Table B holds the same points as the rows below and some others, measured another way and shuffled. Each row below is followed by which row of B it is.
B, 72 x 39:
[[  57   -2  158 -116  224  -93  -51 -167   85  -15  -31  -23  -60  -28
    48 -228   99   19  -46    1  -23  -76  -92 -115  124  101  -28  156
    -3   73   44    1   35   -3 -117  -38  -74   53  -47]
 [  78   16  178  -30  382 -288   22   54   -4  148   64 -184  -98  222
   179 -337   68  257  289  390   96    5  -73  -16 -190   84   43  109
    -1 -128   68  -22  -92 -143 -141  159 -282   42 -163]
 [-158  188    3  -57 -300  410   29 -159   83 -166  303 -114   53 -383
  -228   81   80 -610 -371 -746 -155 -105   -3 -211  472 -211 -176   13
   144  223  132 -273 -199  211   28 -106 -242 -591   -7]
 [  75 -210  143   -6  283 -170 -131 -326  144  -92 -310  131 -137  -57
   184 -114   99 -107 -381 -253   11  -56  -89 -157  298  145  -54  186
     8  190 -177   87  241   97  -20 -185  242  400   80]
 [ -63   24  108 -180  195 -117    7    7    5   52  139   17 -106   84
    68 -348   19  189  158  147   -3   62    0  -93 -203   92   79   62
    39  -64   59  -13  -75 -116 -102   -1 -230  -31 -117]
 [-146   42  196 -316  221  -46  -35 -227   58    1  -83   52 -236 -129
    13 -168  138   92  -12 -100  -55  -12 -146  -64   89  203   92  152
     8  -11 -112   34  174  -71 -123 -116  174  122  -61]
 [ 172 -123 -104 -249   81   51  -17  -46  -51   22   44  162  108   22
    46 -357   32  302   10  112   73 -169   97 -127 -166 -101   -2  -43
   139  134  139  -56 -194  -91  -98   96 -121   82   72]
 [ 120   -2  184  -94  347 -176  -33  178  155 -112  -38   18 -148  -20
    39 -124   53  -31  131   35  113  105 -191  175 -116   52   35   91
   151  -87  122  178  -24  105 -121  -42   23  141 -174]
 [ -18 -206   -9 -156 -138  220   -2  -12  131 -166   58  423 -154  -35
    45 -264   73  216  199  171  -92   28  -22  -41 -325  187  -91 -101
    -5   21   49   98 -170   -9  -65 -242 -283    8   51]
 [-241  132  -81  300 -160  131   99  347 -164  119  445 -429  -68  -48
   -30  177   32 -456   18 -288   68  -48   -9   81  132 -402 -155 -182
   230  -85  119 -360 -437   -8  186  255 -556 -671 -226]
 [ 122 -169   47  -80  304 -177  -71   33    2  -70  -19   90 -112   84
   178 -276  -75   65  -59  -46   83  -28   -4  -77 -126  -23   12   37
   176    0   56   54  -95   12   -4  -23  -72  184  -55]
 [  26   29  211 -185   63  196   79 -235  269 -245   64   72 -204 -147
   128 -174   58 -134   48 -332  -27  121 -133  -96  -53  158  -58   68
    55  -28  -87   49 -114  228 -176 -276  -31 -100   39]
 [ 132 -123   51 -279  237  176 -150 -375  267 -168   95  -68 -138 -132
    44 -482   57  245   38   52  -77 -221 -140 -182    0  252  -48 -116
  -129  -81  180  101 -102   -3 -234 -284  -84  -67   42]
 [ -39 -112  -70  -37   13  159 -100 -154  189  -98   42   19  -63 -189
   -23 -122  103 -113 -286 -280   12  -28  -34  -55  183   10  -52 -126
    24  106   41   16  -16   70  -34 -201   48  -37   55]
 [-408  -42  -40  -75   28   46  -26 -201 -172  334 -241 -225 -301 -219
    14  312  393   42 -195 -160   82 -236 -202  172  452  -35   25  -78
    -3   21 -394 -201  262 -276   85  156  441  132    5]
 [-404 -117  -23 -189 -265  186  -71  -34  114  -45   60  493 -232 -162
  -164 -145  167  113   -9   73 -219  175    0  -29 -115  305   39  -71
  -109   80  -41   95  147 -150   14 -356 -144  -20  -20]
 [-338  195  284  -37   23   -3   24  213   57 -162  238  -12 -337 -178
  -124  102    0 -496   67 -377 -149  215 -181   59   80   69  -14  155
   166 -132   48   -9  -36  118   62 -170 -269 -368 -328]
 [ 174   84 -200  193   99 -106  269  440 -301  321  168 -390  232  188
   242   99   48  -90    8 -182  513    8  170  191 -148 -731    1 -136
   509   64  -45 -378 -491    1   66  680 -113 -117  -30]
 [ 178   77   70  -67  206 -116   53 -182  -21  119  -17 -163  179   29
   104 -207  101  -29 -206 -168  135  -93   77 -195  201 -179  -15  184
   121  223   -2 -188  -52   24 -128  219  -24   47   50]
 [ 162  -20  -31  140  273 -251  -80  349   82   46   47 -106  121   38
   -52  -91   59 -125 -112   46  219   93  -15  183   11 -207   24  -18
   195   76  255   63  -78   56  -14  153  -85   78 -165]
 [ -75   98  -54 -299  142  -68   25  282  -59  156  138   47    8  -23
  -129 -214  112  281  181  188  151   98   23  186 -271  -95  198  -68
   184  -41  147    8  -81 -175 -118  165    7   14 -147]
 [-101   77   64  -66    5   12   13 -114   26  126   31  -51   20  -70
   -67 -106  207   -4  -69    5  -17  -40  -17  -73  185   12  -24   97
   -29  135    3 -127   46  -84  -78   67 -120  -85  -29]
 [-155   53  -56 -295   76  169   80   82 -176  266  -62 -246 -220 -186
   -50  173  350  303  306  154  196 -277 -258  367   16 -138   44 -182
   126 -159 -117 -145  -91 -244  -88  308  280  -16  -71]
 [ -33  -32  329  -78  199  -73    7   75  155 -101 -195  107 -368  -78
    24   82  237   10  358  236  -32   18 -392  256  -38  281  -83  165
   -23 -141  -59  175   93   46 -114 -110  -12  149 -183]
 [ 311 -106   28  -84  158  236  -58   75  333 -333   68  -10  -81 -207
   -17 -126   57 -119   88 -150  104  -65 -238  172  -78  -18 -145 -164
   147  -67  271  189 -290  297 -168 -201  -36  -80  -20]
 [ 213 -472   56 -269  675 -308 -368   65   74 -203 -364  260 -423   -9
   157 -292  -49  394   46  303   75 -271 -319  190 -176  259   57  -63
   108 -203  134  447  150  -89  -19 -227  356  687 -137]
 [  33 -391 -190  179   70  -30 -249 -276  141   82 -183   84   15   -8
    79 -229  199  176 -379  181   -1 -226    2 -127  277  119 -130 -161
  -209  230   12   39  143 -141   32 -138  -15  274  157]
 [-445  -97 -397 -170 -371  499 -135  -67   12   58  353   24 -102 -342
  -264 -111  141   34 -265 -263 -102 -132   89  -27  113  -76   10 -491
   -13   37  119 -153 -145 -214   93 -202  -89 -430   46]
 [-208  304  294  -29 -154   51  172  212   21 -161  230   94  -77 -163
  -149  158   27 -623   -9 -513 -116  267  -44  -38  119 -110  -68  315
   267  105   38 -145 -114  240   33  -21 -349 -405 -227]
 [  15 -135   29   66 -109  115  -76 -122  223 -138  118  220   19  -28
   -21 -306   73  -35  -59   77 -150   28   23 -205    3  176 -154    2
  -123  159  161   27  -92   50  -59 -251 -448 -135   29]
 [ 143 -188 -141 -273  244  161 -226 -188   88 -100   -1  -92  -70 -231
   -59 -254   65  144 -191 -118   31 -392 -134  -29  178  -25  -42 -204
    63    3  228   51  -91  -35  -87 -104  168   42   30]
 [ 332  -66  -93 -161  247  164  -34  -85  133 -104   63 -219   79 -144
    75 -206   42   15 -109 -257  221 -220  -78   21   49 -233  -59 -167
   217   25  171  -21 -293  159 -158   61  126  -30   69]
 [-211   56   84  -47  -43  136  -25  -84  152  -87   68   -2 -159 -249
  -102   58  149 -311 -207 -393  -56   77 -105    2  258   41  -31   18
    53   69  -40  -24   59   95  -11 -182   28 -158  -59]
 [ 138 -111  244 -197  284   78  -51 -335  228 -273  -68   13 -290 -110
   204 -238   18  -34   17 -233  -45 -101 -226 -136   42  226  -96   90
    21  -79  -56  103  -51  180 -159 -284   40   68   24]
 [-404 -192  -18  166  -79  -90  -51  229  -42   93  101  216 -333   96
    58  -67   84   64  129  259  -83  166  -17   76 -205  166   -6 -123
   -45 -104  -73   18    2 -226  168 -129 -380  -45 -166]
 [-313  184   82  130 -406  295  200    9  127   45  256   -9  -52 -134
   -96  112  264 -289  101 -156  -87  219  -25    5   74    9 -134   -5
   -48   93  -90 -215 -147   58  -32  -55 -432 -491  -37]
 [  32  -49    9 -473 -174  323   -5 -504  155  -53 -159  417  104 -250
  -117 -279  289  299 -144  -39 -129 -145   31 -245  128  211  -30  110
  -105  351  -62  -12  142  -30 -242 -187  162  167  267]
 [-241  -26    6   22    0 -181  -89  249   66   50  174  264  -41   58
  -142 -257   39   17  -26  201  -77  285  100  -12 -165  123  101   24
    -4   69  172   77   72 -138   32 -124 -347  -35 -188]
 [ -13 -173  163  117  187  -71 -164 -274  232 -185  -94   39 -189  -89
   115 -140   35 -275 -314 -260 -118  -33 -128 -198  316  203 -138  108
   -73   97  -23   78  118  136   11 -314  -84   69  -12]
 [  40  -12 -136  -93   16  227  -85  178  173  -83  124  -87    4 -270
  -214    0  163  -91  -54 -136  112  -82 -142  244   82 -144  -39 -238
   142   12  273   58 -161   78  -75  -39   52 -164  -67]
 [ 341  -92  142 -159  438 -198  -71 -235    2  -31 -204  -75   38   20
   175 -250   41   57 -169  -85  100 -278  -78 -173  200  -57  -60  222
   134  144   39  -24    2   61 -123  120  112  291   28]
 [  47  -33  -20   82  251 -157   56   16 -151  274  -42 -350  -34  104
   215  -27  158  103   13   63  248 -176  -53   72   95 -232  -25  -31
   128  -12 -113 -207 -127 -134  -11  354   -3   62  -35]
 [ 145 -409  -33   39  133  -72 -330 -109  207 -200 -204  392  -48  -54
   -47 -284   64   90 -253  220 -150 -203  -83 -115  139  247 -161  -12
  -116  207  238  238  134  -10   27 -304 -132  318   27]
 [-263   35   35  267 -186   26   56   53   72   87  163  -40  -48  -18
   -15   46  162 -300 -114 -116  -43  169   23  -38  160  -22 -103   12
   -28  121  -58 -161  -37    5   74  -27 -375 -274  -76]
 [  76 -124  100   -2   82   23  -64   -7  214 -154  -82  180 -101  -89
    -3  -94  131  -59   -8   22   -9   27 -154   51   25  134 -101   36
     7   68   70  140    4  117  -75 -174  -78  104  -29]
 [-227   -7   35  -12  104    7  -40 -134 -111  223 -117 -296 -213 -157
    -3  177  293  -40  -97  -71   31 -285 -212  100  418  -37  -61   -7
    -7   -3 -165 -186  111 -179   40  156  143  -22  -70]
 [  93 -151  135 -198  228  -30 -131 -165  143 -123 -128  159 -157  -80
    19 -251  103  152   34  130  -70 -152 -174  -54   31  224  -52   82
   -40   23   86  139   65   -9 -120 -173  -11  186  -24]
 [ 241 -208 -257 -398  108   89   27  112 -192  105  -56  250  114   27
    95 -299   51  549  105  193  253 -239  113   65 -377 -266   76 -182
   303  102   77  -41 -267 -170  -86  261  141  296  130]
 [ -29  207    8 -102 -267  382  189   73    9 -183  216  -11   70 -331
  -113  227   56 -594 -240 -842   63   39   20  -12  221 -406 -124   35
   411  206    8 -243 -314  325   22   61  -46 -411   16]
 [-289  153  -14  -62 -324  141   62  331  -18   49  217  246   45 -175
  -335   89  180 -196   37  -37  -81  176   38  122   -7  -93   -1   22
   122  162  164 -101  -58  -51   45   37 -318 -303 -163]
 [  51 -245  -10    0  296 -205 -171  152   92  -78  -40  167 -163   61
    90 -246  -30   92  -56  119   70   49  -55   64 -159   78   30  -64
   101  -39  122  198    1  -29   22 -133  -45  251 -107]
 [ 295    1  210  -50  476 -168  -36  -55  165 -146   46 -253  -89   30
   188 -282  -48  -93   38 -123  125  -61 -162  -49   11  -19  -49  108
   141  -95  146   63 -167  179 -158   -7  -80   11 -108]
 [-570 -137 -237 -151 -337  122 -132 -485 -180  343  -51  254    7 -155
  -118 -149  258  167 -615 -178 -205 -125  271 -398  454   95   70  -34
  -195  410 -286 -291  375 -429  146  -90   78   56  199]
 [-533 -192 -144  -57 -399  227 -116 -194   28   68   55  438 -182 -159
  -147 -113  205   84 -243    7 -267   59  103 -170   99  262  -14 -133
  -194  196 -136  -58  193 -260  130 -327 -192  -63   70]
 [ -84  -53   35 -154  177 -140  -55 -138  -32  105  -97   80  -47  -18
    55 -181  103   81 -221  -87   40  -20   32 -118  118   18   76  109
    67  145  -90  -47  142 -108  -24   21  121  204   -1]
 [-111 -112   31   32   -7   27  -50  -52   54   38  -60   65 -137  -70
     0  -23  201   11  -18   86  -42  -71 -113   33  122   98  -95   -9
   -55   61  -32  -23   39  -76    0  -54 -117   20  -32]
 [ 258  -65  182   17  197   36   -6 -194  188 -156   84 -115  -58   35
   171 -319   33   -7  136   69  -30 -152 -128 -175   -3  103 -194   75
   -35  -17  140  -15 -239  132 -163  -86 -379 -132   -9]
 [  88 -273 -288  -98 -211  315  -39   24   34  -40   19  308   72 -104
   -13 -142  139  213  -62   59   69 -167   72   26 -138 -126 -124 -283
   104  183   98  -23 -246  -41    3  -30 -108   36  174]
 [ 166  -28   18   31  183  -79  -37  147  107   -7   55  -64   60    6
   -12 -159   89   -9   25   96  120  -16  -62   80  -23  -86  -48  -12
   101   49  208   29 -134   48  -89   72 -165   -8  -88]
 [  85   26 -301  114 -275  273  117  -87   51  171  367 -139  404   37
    12 -323  117   42 -196  -87  143    1  326 -239  -24 -327  -91 -238
    35  280  142 -332 -396  -24  -89  175 -442 -388  189]
 [  79   26  -98 -225   55  235   78  -81   73    5  188 -151    4 -112
    69 -225   78  105   14 -223  173  -48   16   -8 -111 -170   28 -187
   170  -22   33 -108 -285   39 -157   45   28 -158   72]
 [-246  -10 -207  161 -172  176 -127  -39  196   84  101 -114   89 -292
  -258   83  266 -314 -503 -324   24   42    7   59  470 -102  -37 -211
   -44  236   80  -72  114    9   46 -114   66 -193   16]
 [  69  -86  -31 -285  362  -37 -104  -35   95   36   79 -115 -154  -11
    63 -396   58  393  156  209  130  -98 -102   72 -213   87  123 -177
    34 -182  139  108  -93 -139 -181  -32   74   91  -66]
 [ -86  229   29   55 -150   58  373  129   44  199  164  -52  126   86
   164    1  185 -106   62 -237  297  468  177   69 -233 -262   88   32
   222  129 -283 -231 -203   99 -125  227  -86 -136   64]
 [ -61 -124   82 -120  286 -159  -73  191   74  -68  -72  149 -283  -28
    68  -82   32   46   49  -15  102  133 -147  199 -176   82   97  -26
   171 -115  -17  192   46   -4   -5 -112  142  240 -150]
 [ -19 -164  -10  164  -21  -16  -66 -128   77   39  -53   58   -2    3
    61 -110  157  -51 -194   32  -31  -70   -1 -117  194   37 -146   14
   -79  192  -16  -64   15  -28   25  -46 -213   33   43]
 [-242  -42  153   80  -62   78  -19   -6  149   -2  -11   38 -296 -111
   -44   69  270  -61  173  173 -117   25 -246  132   85  250 -122   -4
  -142  -68  -59   31   57  -54  -28 -162 -216 -114 -121]
 [-189 -316 -213  -41   35 -104 -260   32   68  218 -209  314  -46  -36
  -162 -187  310  465 -124  557  -12  -62  -24  157   17  228   68 -186
  -209  146   64  169  314 -354    6 -102  105  390    2]
 [-249   51   20   69  -10 -108  -69 -133   28  229  -15  -63   41  -71
  -123  -54  260  -72 -291    2  -52   15   26  -99  377   47   16  109
  -125  229  -37 -130  243 -159   -2   35  -66  -21  -45]
 [-170  247 -134  -54   26  -58  248  322 -132  338  328 -249  127   91
    54 -106   90   52   46 -150  355  332  218  140 -275 -406  234 -136
   319  -11  -70 -256 -242 -115  -58  376  -44 -209  -82]
 [  34  187  317 -384  227   77   42 -235  144 -134  142  -98 -171 -129
    -8 -311   72   44  247  -66 -109  -69 -200 -136   -7  208    1  199
     2 -115  102    0  -82   53 -266 -117 -142 -201 -118]
 [  30 -124  185 -215  364 -132  -19   53    7 -134    8   83 -358   65
   230 -250  -82  140  241   21   43    3 -159   19 -305  122   43   40
   175 -229  -26  120 -128   -4  -55  -97  -59  135 -138]]
Rows of B count from 0, top down.

[ -24  371   87  272  -13 -309   24  -87  -93 -160 -157 -172   41  -61
  385   58   92 -243 -280  214   27  356 -259 -461  187  397  -80  338
   23  -80 -199   81 -201  159   -9]	19
[  99 -533 -234 -134 -123  154   15  -26  123   97   -3  163 -134  191
 -146  -58   24   89   61    1  134 -202  138  289  -88    9  -17 -203
   71    0   14 -139  373 -200  149]	60
[  84    3 -132  279 -204 -170  -48  -82 -275   79   -8 -118 -172  107
  129  -18    8  -41  -65   84   40   72  -30    5 -150  273   35  -46
  -60  -61   63   27  193  111   48]	69
[  92 -403   14  -87  -61  299  -69   -6 -193  223  -72   36  -35  138
    2   -5   -7  121  142    3  -87 -206   70  381  -39  123   14 -282
   15  -66  127 -143  218 -163 -115]	30
[  17  128  157   -7   69  -71  -32  -61   13 -130  -94  -98   98   -4
  118  -55  -95 -192 -205   74   47  134 -186 -112  207  193  -67  209
    5    9 -230  185  -72  -82   48]	32
[  87  235  194  306   37 -315   55 -221 -284  -80 -165 -198 -117  -16
  219   -1   35  -55  -88  190  -86  222 -237 -326  -59  351   -7  230
 -331 -191   -5  432 -149    5   56]	20
[   2  -70  -74   46    0  122   54   86 -255  -63  -18   60 -127  106
  -64  -76 -141  -34  179   -5   61  118  -59   94  115   41   11   37
   21 -117  -28    6  270  -22  -72]	16
[ -30   43 -136  -83   54 -132  180  -39  -16 -144   60  159 -106  -32
  -76 -130   67  -22  217   -7   57  276   20 -110   11   74 -259  256
   46 -127  -65  133    1  -20  157]	1
[ -18   78   -7   56   53  -98   15 -165 -173  150  -59  -56   30 -127
  135  108   95   91  -23  -59 -115   42   15   62 -166   79  -51   26
   -6   10  180   44   -8  -57   14]	6
[ -39 -141   86 -307  271  186  146   49 -151  -11  -16   92   80  -57
 -120  -96   68  176  334 -172 -141   70  166  236   98 -104  -57   22
  -33  -12  100  -90   96 -290   38]	46
[ -87  224  -91   93    8 -219   -3 -150  164  -89  -50  -63  100 -124
   23  104  -32 -141 -292    2  160  183 -131 -177   15    8  -57  263
   89  111 -150  187  -33  -63  156]	44
[  64 -125 -249  -93 -103   -7   25  107  -88   66  111  -47   36   70
  -94  -83   76    2   84 -140   88   39  243  273  -54   16    1 -141
  159  132   27 -335  262 -111  171]	54
[ -48  145  -41 -140   89   33   46  106  108 -134  -37    8  215  -61
   77   16  -64 -232 -143  -47  129  180  -95  -31  314   15 -119  198
  332   98 -257 -175   -9  -69   -6]	38
[  67   71  -63  -69  -13  -24  105   86 -146   -6   21  -95  138  -13
   -8  -25  167  -51  172  -32  -19  209  109   62   43  160 -122    1
  112  -21  -40 -214 -113 -123   44]	68
[-121  -46 -231   47  -41  -66   36   31   60 -103  -20   83  -73   36
   46  -27   38  -55  -89    8  163  178   27  -86  129   31    5  142
  155   52  -92 -185  299   42  111]	50
[-196   42  192 -168  305  240   77   23 -278   30 -106   17  171 -165
  -14   66  113  220  302 -136 -242  181   88  149  146  -80    8   77
  -48  -32  180 -101  -24 -224 -162]	53
[  53   45   48  -59  145  114   24  -20 -161   68  -59  -69  117  -62
  -68   88 -226  -25  -34 -171    8  -80  -93  255    4 -166   73  -16
   58   86   45  105  147 -228  -46]	11
[ -55 -228 -364   78 -188  -33  -34   47   60  -61   78   59 -155  170
 -195  -91  -49  -20  -53  -38  285   66  127  114   -8  -45  115  -29
   72  112  -67 -146  518  -40  229]	64
[  35  -88  -77   91 -149  -20 -146 -102   78  104  -64 -106   64   51
   94   89  -42 -107 -312   48  118  -75  -68   98  -20  152   25  -62
  110  109  -83  -32  119  -64   50]	48
[ 112 -175  143 -201  199  161   70  -91 -170  126  -81   98  -11  -29
   49  -26 -142   72  111  -98 -144 -183  -73  276  -25  -23  -96  -37
    9  -67  108  155   97 -195  -60]	12
[-209  236   68  257    0 -138 -116 -322   89   74 -199 -112  144 -211
  151  329   92    9 -337  107   -4  162 -217 -228  -80  114  -20  229
  -39   27   24  288 -217  -37  -50]	57
[ -52  252  113 -201  181   31   13  145  -49 -110   -6 -167  339 -116
   56  -40  -14 -165  -80 -145   -1  226   27   75  318   16  -35  148
  202  186 -185 -218  -77 -170   25]	3
[-156  205  -37   79   40  -25  -26 -128 -164  -18   72  -61   44 -111
 -349   40 -137   67  146 -150   47  229  -17  129 -142 -143  -13  159
 -153   18   62  422   24 -171   77]	23
[  68 -457  -41 -198  -16  287  -58   14 -111  215  -25   87  -31  123
   -6  -55   10  150  123  -74  -74 -240  162  451  -30   47   10 -288
   75   23  142 -246  318 -181  -30]	31
[-114  199   43   79  150 -231   49 -202   80 -142 -102  -36   21 -135
   49   40  -15  -40 -208    8   65  204 -139 -243   35    3  -14  339
 -106   42  -80  326   -3  -99  173]	15
[  35 -106 -216 -135 -140   28  -37   72  -32  160  115  -91  172    6
  -71   -7  190   25   64 -132   26   35  287  321  -97   84  -72 -203
  220  157   47 -399   73 -133  123]	52
[-112   89   -8   69 -115  136  -58    3 -219   43   13  -47   98   -9
 -123   52   79   -4  242   48  -40  280   -4   82   25  208 -160   37
   30 -139  -11   40 -183  -32 -148]	41
[  96 -188   83 -156   27  140  -25  -29   -6   94  -93   34   83   36
  170   -5   -4  -58  -68   37  -51 -103  -58  160  111  189 -134  -54
  158  -27  -64 -102    0 -105  -63]	2
[ -35 -506  -66  -12 -146  121 -158 -203  154  116  -88  201 -227  182
   89  -66    6   80 -133  163   56 -189  -30  117  -39  226  -74  -67
  -21  -74   -4   86  309  -10   59]	27
[ 148  224   70  117  -13 -168   20  -69 -160  -62  -27 -224   79    0
  -34  -11 -152 -185 -110    4   72  117 -167  -21  -16  133  -20  104
  -77   -6 -130  301  -85 -133   88]	5
[-106 -148 -269  -32 -104  157   28   25    0   67   47   72   62   11
 -297   98   99  105  223  -89  114  119  165  219  -78 -100  -39  -74
  126   13   60 -152  135 -183   28]	55
[ -73 -211 -124 -347  180  241  128   23  -55  114   58  268   32  -94
 -137  -22   16  173  328 -234  -82  -29  175  365  -26 -207 -192  -18
  232   -1  161 -153  178 -183  -11]	56
[ -30  108 -210  157 -107 -121   34   10   34  -77  -46  -30   16    9
   74   90    4 -173 -167   49  194  186  -99 -142   84   95  -28  140
  206   27 -143 -106  109   45   44]	10
[-221  148   18 -153   96   62 -121  -61  -59  133   38   -3  218 -207
  118   60   75   51  -57 -164 -119  136  102  195   45   24 -140   83
  226  163   81 -159  -35   -7  -44]	26
[ -87 -295  -60   77 -265  -15 -216 -311   92   42  114   42 -191  161
 -424 -162   -8  130  116  118  104   66   59  147 -277  218 -151    6
 -359 -120  -28  613   35 -153  259]	22
[ 278 -228 -259  -66 -109 -184  187  -97  232  -92   35  111 -142  136
 -207 -100 -101 -155  -34   30  281  -79  -64    8 -151   12 -174   51
   55  -53 -192  257  138 -208  338]	70
